
[[  4   3   4   7  -6  -2   3  -2  -1 -13  -3   1   9   6  16   1 -10  15
    4   0   6   3]
 [ -3   7   1   0  -1   4  -2  -2  -7  -1  12  -5  -2   1 -11  17  -2   0
   -1  -5   1  -2]
 [  3   2  -4   1  -4   8  -2  -2  -4  -8   3  -4   1   1  -6  10  -3   0
    0   2   1  -3]
 [ -2  -5   0   0   1  -4 -16 -13  22 -15 -36   8  12  -7  15 -32   0  17
    9   6  11   9]
 [ -4  -1   4  -4  -4 -17 -18 -15  13  -4 -35   6   9  -7  14 -15   2  11
    1   7   5   1]
 [  0  -5  -8  -7   5   4  -3  -4  11   3  -8  -1  -2 -12 -12  -3   5  -6
    1   3  -3  -4]
 [  6  13  -1   8   2   0   2   7  -9 -11  28  -6  -2   4   0  16 -11  14
    0  -1   1   6]
 [ -1   7  -6   2  -8  -4 -12  -7   2 -11  -1  -2   3  -1  -2  11  -3   9
   -1   2   2   2]
 [ -6  -4   4  -7  -4 -11  -1  -2  -3  11 -15   0   4  -3  12   8   6 -10
   -2   0  -2  -7]
 [ -5   0  -1   2  -7   1  -9 -12  -2  -2  -3   2   6  -1  -6   2   3   2
    1   1   0  -1]
 [ -4  -5   6  -1  -6  -5  -4 -11  -1   1 -23   1   7  -5   8   6   1  -6
   -1   0  -2  -9]
 [  2  12   7  11   2   1   2  -3 -10 -12  15  -3   1  11   2   8  -9  12
   -1  -3   6   5]
 [ -5  -3   7   2   1  -1  -8 -17  13  -9 -35  10  10  -3  16 -34   6   5
    8   2  10   6]
 [ -8  -5   7   6   1  -8 -14 -19  13  -4 -27   8   4   1   3 -33   2  15
    4   6   5   6]
 [ -5   5  10   9   0   2  -1 -17   5 -13 -27   7  11   3  18 -23   4   7
   10  -3  12   6]
 [-14  -8  16   9  -1 -16 -13 -32  12   5 -43  13   5   2  -4 -34  11   4
    1   6  -4   0]
 [-15  -5  19  12   6 -13 -18 -39  18  -1 -51  15   0  -4 -10 -44  10   7
    4   7  -7  -1]
 [ -4   2  -2   4   6   1   5  -1   1   3  16   0  -8   0 -17  -1   1   2
   -1   1  -5   2]
 [ -8  -3  17  12   1 -11 -11 -29  13  -9 -38  13  11   2   6 -35   1  15
    6   4   3   8]
 [  2   6   5  13   5  -1  -4 -12   0 -10  14   2  -4   7 -19  -4 -10  19
   -1   4  -7   7]
 [ -1   1   1 -10  -8  -3 -12  -2   5  -8 -28   1  10  -4  22  -4   2  -1
    4  -1  14  -3]
 [-10  -5   5  -2  -1  -6   1  -6  -2  14 -15   2  -2  -3   6  -4  11 -13
   -3  -3  -1  -3]
 [ -8   1  11  13  14   1  -9 -25  20 -12 -26  11  -5  -3 -19 -43   1  19
    7   5  -2   8]
 [ -7  -4   9   1 -10  -9 -12 -22   5  -4 -38   7  12  -5  11 -13   7  -1
    2   3   3  -8]]

[ 3  0 -2  0  2 -1  1  1  1  1  1 12 14  2 -1  0 -4  1  0  2  1  0  0  0
 -8  0 -4 -5 -2 -1  0]  4
[  2   1   2   1   3   2   0   1   0   1   0   3  20   0  -1  -1   4   1
   0  -2  -2  -3   0   0 -11   0  -4  -2   1   0   1]  23
[-1  1 -2 -1 -1 -3  0 -1  0 -1 -2 -3  1  1  1  0 -3  0  3  1  2  3  0  1
 10  1  1 -1  1  0  0]  17
[  1   1   4   1   2   1   0   1   1   3   1  -2  -4  -1   0   0  -6  -2
  -3   0   2   2   0  -1 -12   0   1   1  -1  -2   0]  0
[ -1   0   3   1   3  -1   0   1   1   3  -1  -7  11   1   1   1   9   0
   0  -1   0   3  -1  -2 -18   0  -5   0  -1  -5  -1]  14
[ 2  1 -2  0  2 -1  0 -1 -2 -1 -1 -3  8 -1 -1  0  1  1  0 -4  0  1  1  1
 -1  0 -2 -1  4  3  1]  9
[ -2   0   0   1   3  -2   0   0   2   3   1   2  15   1   2   2   9   1
   0   0   2   5   0  -1 -14   0  -3  -1   0  -5  -2]  12
[  0   1   1   0  -1  -1   0   1   2   1   1   3  16   2   3   1   0   0
   0   2   3   3  -1  -1 -10   0  -2  -3  -3  -1  -1]  13
[ 2  2 -1  0  0 -1  1  1  3  2  0  3 33  2  2  1  0  1  2 -1  1 -4 -1 -1
 -5  0 -3 -7 -2 -3  0]  15
[-1 -1 -1  0 -4 -4 -1  0 -1 -1 -1 -6 18  2  3  1  3  1  1  5  5  8  1  0
 -5  1  1  1 -1 -4  0]  22
[ 1  1  1  0  2  2  1  1  1  0  0  9  8  1  0 -1  0  0  1 -1 -3 -7 -1 -1
  1  0 -3 -4 -2  0  0]  8
[  2   1   3   1   0  -2   0   1   1  -1  -1 -11  -6   0  -1  -1  -5  -1
  -3   0   0  -1  -1  -1  -7   0   1   1  -1  -1   2]  11
[ 4  1 -3  0  2 -2  1 -1 -2 -2 -1 -1  2  0 -2 -2 -5  0  0 -2  0  3  0  1
 -3  1 -4 -2  2  4  2]  7
[  0  -1  -2   1   1  -2   0   0   0   2   2   8   9   2   2   2   4   1
  -1   3   4  10   1   0 -17   0  -4  -1   0  -3  -2]  3
[ 2  0  0  0 -2 -1  0  0 -3 -3 -3 -7 -3 -1 -3 -2  0  0  0  0 -2 -3  0  0
  2  1  0  0  1  4  3]  1
[ 0  2  1 -1  1  1  1  0  1  0 -1  5 12  2  1  1  5  0  4 -1 -2 -7 -2 -1
  5  0 -5 -4 -1 -3 -1]  21
[  3  -1   0   1   3   1   0   0  -1   0   1   7   2  -1  -2   0   6   1
  -2  -1  -2   0   0  -1 -14  -1  -4   0   0   0   0]  20
[  1   1   2   1   0  -1   0   1   3   3   0   0  23   2   2   1  -1   0
   0   1   3   1   0  -1 -13   0  -2  -4  -2  -5  -1]  18
[ 2  1  1  0 -2  0  0  1  1 -1  0  2 38  3  2  0  3  1  2  2  1 -3 -1 -1
 -6  0 -3 -4 -3 -4  0]  16
[ 2  1  3  0  2  4  0  0 -1  0  0  4  9  0 -2 -2  0  0  0 -1 -2 -5  0  1
 -4  0 -2  0  2  2  1]  10
[-2 -2 -2 -1 -1  0  0 -1 -2 -1  0  3  3  0 -1  0  5  2  2  2  1  5  2  2
  6  0  0  2  2  2  1]  5
[  2   1   2   0   0  -2   0   0  -1  -2  -2  -7 -12   1  -1  -2  -8  -1
   0   3   2   3   0   0  -2   1   0   1   1   1   2]  6
[  1   1   0   0  -2  -3   0   0   0  -1  -1  -9   3   0   0  -1 -11  -1
  -1   2   4   3   0   1   0   1   2   1   1   1   2]  19
[ 1 -1 -1  0  1  0  0 -1 -2  0  0 -5 -5 -3 -3 -1  0  0 -2 -2 -1  4  1  1
  0  0  2  3  2  4  2]  2
